What each symbol does to the items:
* | de vi fo bo zu
novi | - migi geta lake muta
sefa | dosi fevo kode didu pupa
duse | gine duti dosi dezo fevo
kana | duti luvi fevo mafu zago
lora | pezo suli navo pade ziso
raba | kode pupa nobo fulu -
geta | - novi vuze lura dige
migi | - nanu novi nupu pigi
kozi | muta pade zapo navo rane
lura | - lake vabo geta vige
kove | - vuze nanu fino vume
nobo | ziso raba leve zalo -
rane | kozi suni mafu luvi lote
gota | - fino nupu nanu pita
bugi | fino gine pita vume dosi
vume | kove dibe livi bugi nopi
kode | suli sefa ziso kabe raba
dime | zatu dane save vitu -
vige | lura tete gine dige duti
zatu | dezo mafu didu fevo dime
vabo | - lura fino vuze gine
nopi | vume dezo gizi dosi didu
dige | geta muta dibe vige zapo
pade | pigi gizi kozi lora suni
gizi | livi nopi pade suli kabe
dane | mafu lote dime zago -
lake | - nupu lura novi tete
nanu | - kove migi gota livi
gine | vabo vige bugi dibe duse
tete | lake pezo vige muta navo
luvi | navo ziso kana rane leve
navo | tete lora duti kozi luvi
vitu | fevo zago pupa dime -
dezo | dibe zapo nopi duse zatu
zago | kana leve vitu dane -
livi | nanu vume pigi pita gizi
nupu | - gota lake migi pezo
zalo | suni fulu lote nobo -
fino | - vabo gota kove bugi
muta | novi pigi dige tete kozi
suni | pade kabe rane ziso zalo
mafu | zapo rane zatu kana dane
ziso | lora kode luvi suni nobo
leve | luvi nobo zago lote -
vuze | - geta kove vabo dibe
zapo | dige kozi dezo duti mafu
kabe | gizi didu suni kode fulu
fulu | kabe save zalo raba -
pita | gota bugi pezo livi suli
lote | rane zalo dane leve -
save | didu dime fulu pupa -
didu | nopi zatu kabe sefa save
suli | pita dosi lora gizi kode
dosi | bugi duse suli nopi sefa
fevo | duse kana sefa zatu vitu
pezo | nupu pita tete pigi lora
dibe | vuze dige vume gine dezo
pupa | sefa vitu raba save -
duti | vige navo duse zapo kana
pigi | migi livi muta pezo pade

The rows follow the links: the fewer symbols apart two items are, the more alike their rows tend to be.

Each row is also shifted at random along 5 hidden directions that mean nothing.

Name the item of each row.
[0,10,0,-3,-9,-7,34,-9,-8,-8,-1,1,5,5,-24,7,11,6,-25,0,7,-9,19,2,6,-8,-7,2,20,-10,13,5,9,-3,8,-16,-31,-26,9]; item gine
[46,15,-7,8,-13,7,56,9,-4,-14,-4,4,1,-3,-8,-4,40,-11,-10,-18,-14,-27,11,-5,-10,1,10,18,20,-7,-12,9,18,-3,20,-20,-5,-10,15]; item kove
[31,9,4,7,-12,-7,14,3,-4,-15,-12,12,2,-5,-14,-2,12,14,3,0,4,-1,4,5,14,-3,7,3,15,0,2,-1,-2,9,4,-16,-4,5,15]; item duse
[2,4,-3,3,-17,2,17,-20,-5,-1,1,-6,9,10,-24,-5,12,-13,2,-20,-10,-12,14,0,-5,-20,12,-4,-8,-11,-23,-21,11,1,36,5,-27,-23,-9]; item vume
[-5,15,5,1,-5,0,11,7,-2,-1,-5,-6,-8,8,-1,1,0,-12,-10,-9,-4,-6,-3,-1,-4,-8,4,6,1,17,4,16,-2,-17,-5,4,6,-5,-5]; item muta
[-9,-2,6,6,7,-5,-9,1,16,7,3,22,7,-3,6,1,1,10,-3,-7,20,12,-13,-5,2,14,-14,0,20,0,10,5,7,1,-3,-11,2,3,2]; item lora
[-4,-2,14,14,-14,-8,-9,9,-4,-11,-20,11,-5,-6,-6,-7,15,14,21,5,-5,1,16,5,17,-3,13,0,-19,5,1,3,-4,14,15,-11,-2,21,5]; item duti
[6,4,5,9,-2,-5,23,3,22,-10,-5,4,9,3,-15,-3,21,6,12,-30,11,-3,12,-1,15,10,10,6,9,-3,-11,-10,-1,8,26,-17,-11,-12,11]; item ziso
[17,13,-6,2,7,0,34,1,7,-5,4,0,10,-9,1,-3,13,-12,6,-25,-3,-16,-1,7,-2,16,9,9,9,5,-13,-8,11,-2,16,-10,6,7,8]; item kabe
[5,0,-10,-14,21,5,5,4,4,5,13,-7,-1,-3,15,4,-9,-6,2,1,4,-1,-3,7,-7,17,-6,4,8,8,2,-9,-4,0,-8,-2,15,7,1]; item fulu
[17,15,3,-2,-7,-7,9,-1,-2,-10,-2,-9,10,3,2,3,-2,-12,7,-15,5,-1,-20,2,4,-3,6,5,17,10,-18,1,-14,-6,-5,9,12,-8,-6]; item rane
[3,2,8,7,-7,-3,-25,3,-6,-2,-10,7,-3,5,-1,0,-7,11,-6,17,5,13,-7,-5,10,-12,-9,0,0,0,12,14,-7,0,-18,6,0,3,-2]; item vige
[42,-1,3,7,-2,2,-5,0,9,7,2,1,4,10,3,2,10,15,-3,-5,5,6,-13,-18,-4,0,-7,3,14,-6,-1,11,5,-2,-6,-1,0,-14,0]; item gota
[20,-5,3,12,-4,0,0,12,0,2,-4,21,-16,-13,3,-3,6,9,4,7,-6,-1,18,-3,-1,-1,3,4,-17,3,17,2,10,12,9,-13,1,21,14]; item bugi
[26,6,3,-2,4,0,-5,-9,-5,3,6,-18,1,3,-8,-1,-17,-18,11,-6,-4,-2,6,9,3,-13,4,-4,-22,4,-8,-19,-5,0,12,14,0,-5,-16]; item didu
[-8,2,1,0,-1,0,-12,6,-17,3,-6,5,-8,-5,16,-1,-11,-11,-5,17,-12,-1,-17,6,-4,-11,-4,5,-7,18,11,19,3,-9,-23,6,17,20,-4]; item dige
[-52,-22,-6,2,8,12,-28,3,7,22,2,17,-14,-5,16,-2,-3,12,-7,18,-2,6,8,-13,-13,6,-12,-3,-18,-7,22,12,7,4,-10,-2,3,15,3]; item nupu
[29,0,-3,1,10,-4,7,6,13,-7,4,2,11,-4,3,-1,11,14,10,-8,7,4,3,-2,6,21,4,6,17,-2,-7,-9,-5,8,0,-9,5,2,11]; item raba
[29,12,3,1,7,0,5,1,6,-3,0,-9,6,9,8,4,-6,-11,7,-19,6,4,-23,0,-2,5,1,7,13,14,-11,2,-4,-7,-5,6,12,-6,-9]; item suni
[18,-7,-1,9,-4,5,-52,-11,-10,10,3,7,11,5,30,-3,-12,9,3,25,-5,11,-55,-12,-11,-2,-15,1,21,6,-3,18,-1,-4,-38,26,26,12,-11]; item geta

In each set, the symbols that take the first to the second take the third to the fourth, perhaps in another order. Give the fourth.
Answer with the item's name.
[2,-4,3,0,6,4,-12,2,7,11,-2,-3,-2,17,-6,0,-4,9,-9,0,11,6,-2,-17,-4,-6,-9,-2,6,-10,7,12,3,-9,-7,8,-10,-21,-8]
to [1,8,-7,0,-13,1,25,4,-10,-7,-5,1,0,2,0,0,18,-10,-15,4,-11,-15,-6,-6,-11,-8,1,12,20,0,-1,14,6,-8,-5,-8,-4,-7,10]
as [24,-5,2,-1,3,-1,-11,-9,2,2,11,11,6,-4,2,3,-9,12,-2,9,11,8,-10,1,3,0,-14,-6,14,1,10,-3,3,6,-6,-1,0,7,-2]
to pade

[-17,-3,-8,-6,13,2,16,-3,4,-2,13,10,3,-15,-3,2,-1,5,-9,8,6,-2,18,9,7,13,-11,-1,8,-9,15,-12,7,6,-2,-22,-5,7,14]
to [12,7,8,-12,15,-1,4,5,15,1,-2,-15,1,13,-5,10,-16,5,-8,-5,20,12,5,0,10,4,-11,2,7,2,1,-3,-18,-7,-8,4,2,-24,-5]
as [-10,-4,-2,8,6,3,25,8,9,-1,2,23,-7,-15,7,0,14,9,-6,-10,5,-8,25,4,-1,20,-3,4,0,-3,18,0,14,10,18,-29,-1,16,21]
to luvi

[-20,-23,-1,9,-2,10,-30,1,5,14,2,11,-9,-3,2,-8,8,15,11,1,-9,2,18,-11,-6,-4,2,-7,-36,-8,5,1,10,8,14,-1,-5,7,-2]
to [-31,-16,-5,10,-2,2,-30,-10,12,12,3,9,7,3,6,-3,11,10,-1,6,5,9,-12,-20,-8,5,-7,-6,3,-14,-2,3,8,3,-5,8,-6,-10,1]
as [43,21,9,-13,0,-3,23,8,-13,-7,-10,-20,-10,10,-15,3,-17,-19,-3,-3,-6,-5,16,15,10,-21,8,2,-10,12,-1,-2,-11,-9,3,5,2,-8,-6]
to didu

[4,15,8,-9,0,-4,24,-9,5,0,5,-14,1,19,-14,11,-12,-20,-12,-22,13,-4,-3,2,0,-12,-5,2,9,8,-14,2,7,-18,7,8,-10,-27,-16]
to [-12,-11,4,1,9,2,-12,4,6,13,-1,8,-15,-6,-2,4,-6,5,4,-3,0,5,29,2,5,1,-3,-9,-38,3,16,-4,3,5,17,-4,-5,13,-3]
as [-5,-10,-3,9,1,2,-10,-1,11,7,2,16,-7,-3,2,0,12,10,4,-6,3,3,8,-5,-7,5,-6,-2,-8,-7,5,1,16,8,12,-6,-7,5,3]
to vume

[14,2,4,7,-13,-12,4,-10,-3,-9,0,7,12,1,-14,-3,9,8,-1,5,11,1,-8,0,6,-3,-1,-3,22,-7,1,-5,0,9,4,-7,-13,-4,7]
to [-59,-7,3,-9,-7,-5,-7,-12,-8,0,4,2,0,2,-18,7,-14,6,-11,13,8,8,7,8,9,-14,-14,-13,-3,-7,15,-9,0,3,4,-4,-24,-11,-3]
as [-21,6,-1,-14,15,0,13,7,-1,-1,1,-12,-7,-2,6,5,-9,-12,-4,6,-3,-1,4,9,2,4,3,4,-3,3,1,-3,-10,-9,-12,0,9,2,0]
to zalo

[-5,8,6,3,-2,-8,1,-3,13,-6,-2,-4,12,6,-16,2,7,9,3,-10,20,13,-10,-1,13,3,-2,-1,27,-5,-6,-1,-10,0,-1,-3,-7,-17,-1]
to [26,9,9,13,1,-10,21,15,20,-8,-10,8,0,0,-5,-1,10,12,13,-22,11,6,11,3,14,14,10,7,7,8,-2,2,-5,2,12,-20,5,-1,10]
as [40,26,7,-15,7,-1,31,24,-12,-11,-11,-9,-18,4,6,12,-24,-17,-20,7,-5,-5,3,16,12,-9,3,14,5,25,19,21,-13,-18,-22,-3,24,10,5]
to rane

[-17,-18,0,12,-6,-1,-30,-17,10,8,8,15,10,0,-3,-3,9,16,8,-7,8,8,0,-14,-4,1,-8,-10,-9,-15,-1,-7,10,11,15,-1,-12,-5,-3]
to [-15,-1,-6,-1,3,10,4,0,3,9,2,1,-5,5,11,4,-1,-5,-17,-3,-6,-4,-5,-10,-16,-2,-4,1,-1,-1,7,9,10,-13,-6,6,-1,-4,-7]
as [3,6,7,-1,-19,-6,-20,-22,-12,-3,0,-12,17,18,-13,-4,-11,-11,5,-3,7,8,-32,2,3,-18,-2,-10,15,1,-26,-7,-8,-5,-5,27,-8,-17,-23]
to gine

[30,-4,-2,15,6,1,-20,0,5,4,7,11,6,-13,23,-4,-1,-1,27,-8,-6,2,-22,0,-3,19,9,1,-6,14,-10,-6,1,8,-2,5,27,28,-3]
to [20,24,9,5,-15,-10,19,5,0,-6,-20,-12,-1,15,-10,1,2,-16,5,-22,3,-1,-3,6,5,-14,17,4,-2,16,-16,6,-8,-13,9,6,2,-13,-11]
as [-8,0,2,-8,3,-4,16,2,-8,-10,-2,-1,-8,-7,-16,6,-7,6,-8,12,1,0,23,11,10,-2,-3,1,-5,-2,15,-6,-6,10,0,-15,-12,6,11]
to suli

[-25,-11,6,0,6,-3,-20,3,14,6,2,8,-6,-3,-2,-1,-5,14,11,-6,10,9,10,2,6,11,2,-3,-18,4,4,-4,-5,11,9,-3,3,11,1]
to [-9,-12,-8,-4,10,4,-9,-4,-6,6,14,12,1,-23,24,-1,-7,-8,11,11,-12,-7,-9,8,-10,17,0,-5,-14,6,4,-8,7,10,-5,-5,17,36,1]
as [-26,-14,-2,-10,11,8,-18,1,-7,6,4,-12,-12,-9,6,-5,-16,-11,13,6,-17,-3,31,10,3,0,12,-7,-56,-2,-2,-26,-6,9,10,5,1,16,-10]
to zago

[-10,-10,1,4,3,4,-8,18,10,9,-2,20,-1,-9,18,-2,13,15,-5,5,-3,-1,-4,-15,-12,15,-8,6,5,0,13,17,10,-2,-13,-11,10,13,15]
to [-41,-4,-6,9,-10,5,25,6,8,-5,-3,17,-3,-7,-5,-3,38,6,-8,-1,-8,-14,18,-11,-4,13,8,8,8,-13,5,9,15,2,7,-21,-13,-5,29]
as [26,3,5,2,0,2,-25,-21,2,12,12,-9,12,14,-3,3,-21,-6,8,-16,7,12,-31,-3,-2,-5,-9,-15,-4,5,-22,-11,1,-5,4,29,-1,-7,-28]
to pade

[-12,8,-2,-2,-7,-7,9,1,-2,-3,-3,1,2,0,-1,1,2,-14,0,-9,1,-2,-10,6,-1,-2,5,5,7,10,-4,6,0,-10,2,3,6,4,0]
to [10,-6,-13,0,0,7,9,-8,-8,6,8,6,5,0,8,0,7,-9,-17,5,-6,-8,-15,-10,-18,2,-8,4,17,-5,1,5,15,-4,-10,3,-4,-6,6]
as [17,3,0,-12,11,-1,11,-1,2,-7,8,-9,4,3,-5,3,-9,8,-7,7,12,9,5,5,7,4,-7,-1,13,-3,1,-7,-11,4,-8,-5,-8,-10,4]
to navo

[27,-6,-1,12,-6,0,8,5,8,6,-6,10,-1,2,2,-6,20,11,-2,-9,-2,-5,8,-13,-9,9,1,8,6,-9,0,8,11,4,7,-14,6,-1,7]
to [-34,-20,0,10,-6,3,-48,-1,0,12,-5,16,-4,-2,15,-4,3,17,12,17,-4,11,-10,-15,-8,4,-5,-8,-14,-7,9,9,4,8,-12,12,9,16,-1]
as [46,5,6,3,11,-3,-9,11,12,2,-4,6,-2,-8,6,3,-8,14,9,-3,10,11,2,0,7,10,-3,3,-5,14,7,4,-6,6,-5,-3,16,12,0]
to luvi

[44,14,6,7,-15,-6,10,7,-15,-11,-14,-6,-4,2,-9,-5,-1,-13,11,-3,-12,-7,4,15,7,-17,20,4,-14,13,-12,-4,-4,3,12,5,6,4,-3]
to [31,4,-3,8,-4,4,20,9,-8,-4,0,8,-11,-8,5,-3,8,-12,-4,-6,-16,-19,12,5,-12,-7,9,7,-14,9,7,5,13,-5,12,-7,8,14,6]
as [8,7,-12,5,2,3,28,-1,2,1,9,13,3,-7,11,4,12,-8,-9,-11,-4,-15,-14,-9,-15,13,-4,8,19,5,3,6,18,-9,2,-10,4,-2,8]
to migi

[0,-12,-7,5,2,0,0,-2,1,6,8,26,0,-18,11,2,8,14,-10,14,-2,-6,2,-1,-5,10,-15,-1,8,-6,21,10,15,10,-8,-14,1,17,16]
to [-39,-10,-17,-2,0,11,16,-14,2,7,15,11,-2,-9,1,0,10,-13,-12,-11,-5,-14,5,0,-17,6,-8,5,3,-4,4,-7,27,-4,15,-7,-9,1,2]
as [-3,11,-6,-5,5,-1,38,7,6,-6,3,-12,5,2,-5,3,11,-10,3,-24,0,-8,7,6,2,10,7,11,6,2,-14,-11,-5,-4,16,-9,-1,-12,8]
to leve

[13,4,13,2,6,-1,-13,4,13,7,-3,11,3,4,4,3,-9,12,0,-11,19,16,-10,-3,3,8,-14,-2,10,10,8,8,-7,-6,-5,-2,9,-3,0]
to [-52,-16,-1,-2,14,3,-32,-2,14,11,9,12,1,-3,8,3,-15,8,7,8,11,14,0,0,2,15,-13,-7,-6,1,11,-4,-2,5,-5,1,0,10,0]
as [18,-5,-1,12,-8,3,-22,-6,-8,3,-3,1,1,-9,5,-11,0,-9,23,-5,-15,-3,1,4,-5,-7,18,-8,-31,5,-13,-19,5,9,19,8,6,21,-14]
to didu

[-9,-12,-7,-3,8,5,-17,-15,-1,18,19,6,5,2,11,6,-19,-9,-13,1,1,2,-27,-4,-19,2,-18,-5,4,6,5,1,15,-10,-9,14,3,2,-14]
to [-10,-16,0,-5,7,10,-28,-9,-5,16,6,2,-13,2,-2,-2,-15,12,-10,21,2,6,4,-9,-7,-12,-16,-9,-12,-14,19,4,7,2,-7,9,-11,-3,-11]
as [35,14,10,2,-1,-3,10,24,1,-14,-20,-11,-12,0,-2,-3,-1,8,13,7,-4,2,20,8,17,4,17,5,-14,9,2,7,-20,7,-2,-9,14,12,9]
to rane

[-12,7,-1,3,-6,-4,11,-2,-13,-12,-5,-3,2,-2,-5,1,4,-12,-4,1,-5,-7,-11,8,4,-5,4,1,3,12,-3,2,4,-6,-1,0,1,4,0]
to [-7,1,-6,-7,4,3,8,12,-14,-5,-2,3,-12,-19,16,-2,-12,-12,1,16,-17,-10,12,16,1,1,5,4,-22,14,9,3,-1,6,1,-6,13,33,7]
as [-8,2,8,-1,-16,1,-11,-13,-3,-1,-3,-21,6,24,-30,1,0,7,-7,-3,10,9,7,-12,4,-27,-3,-9,-3,-19,-8,-1,-7,-7,8,15,-29,-42,-17]
to gine

[-19,4,0,-1,-9,-6,-7,-17,-11,-4,7,-4,15,1,-4,-3,-2,-8,3,0,0,-1,-29,4,0,-6,2,1,18,-2,-13,-3,0,-8,-6,10,-7,-5,-9]
to [21,12,18,-1,-8,-9,-7,7,-4,-11,-16,-1,-3,8,-13,1,-13,7,0,6,9,10,0,1,13,-13,-1,-2,4,7,2,14,-14,-1,-5,1,2,-7,-6]
as [8,-6,-2,15,-5,0,-29,-8,4,10,4,11,12,1,21,-7,5,-2,15,-7,0,2,-36,-14,-13,7,-2,-1,7,8,-15,7,7,-4,-6,18,16,10,-8]
to pezo

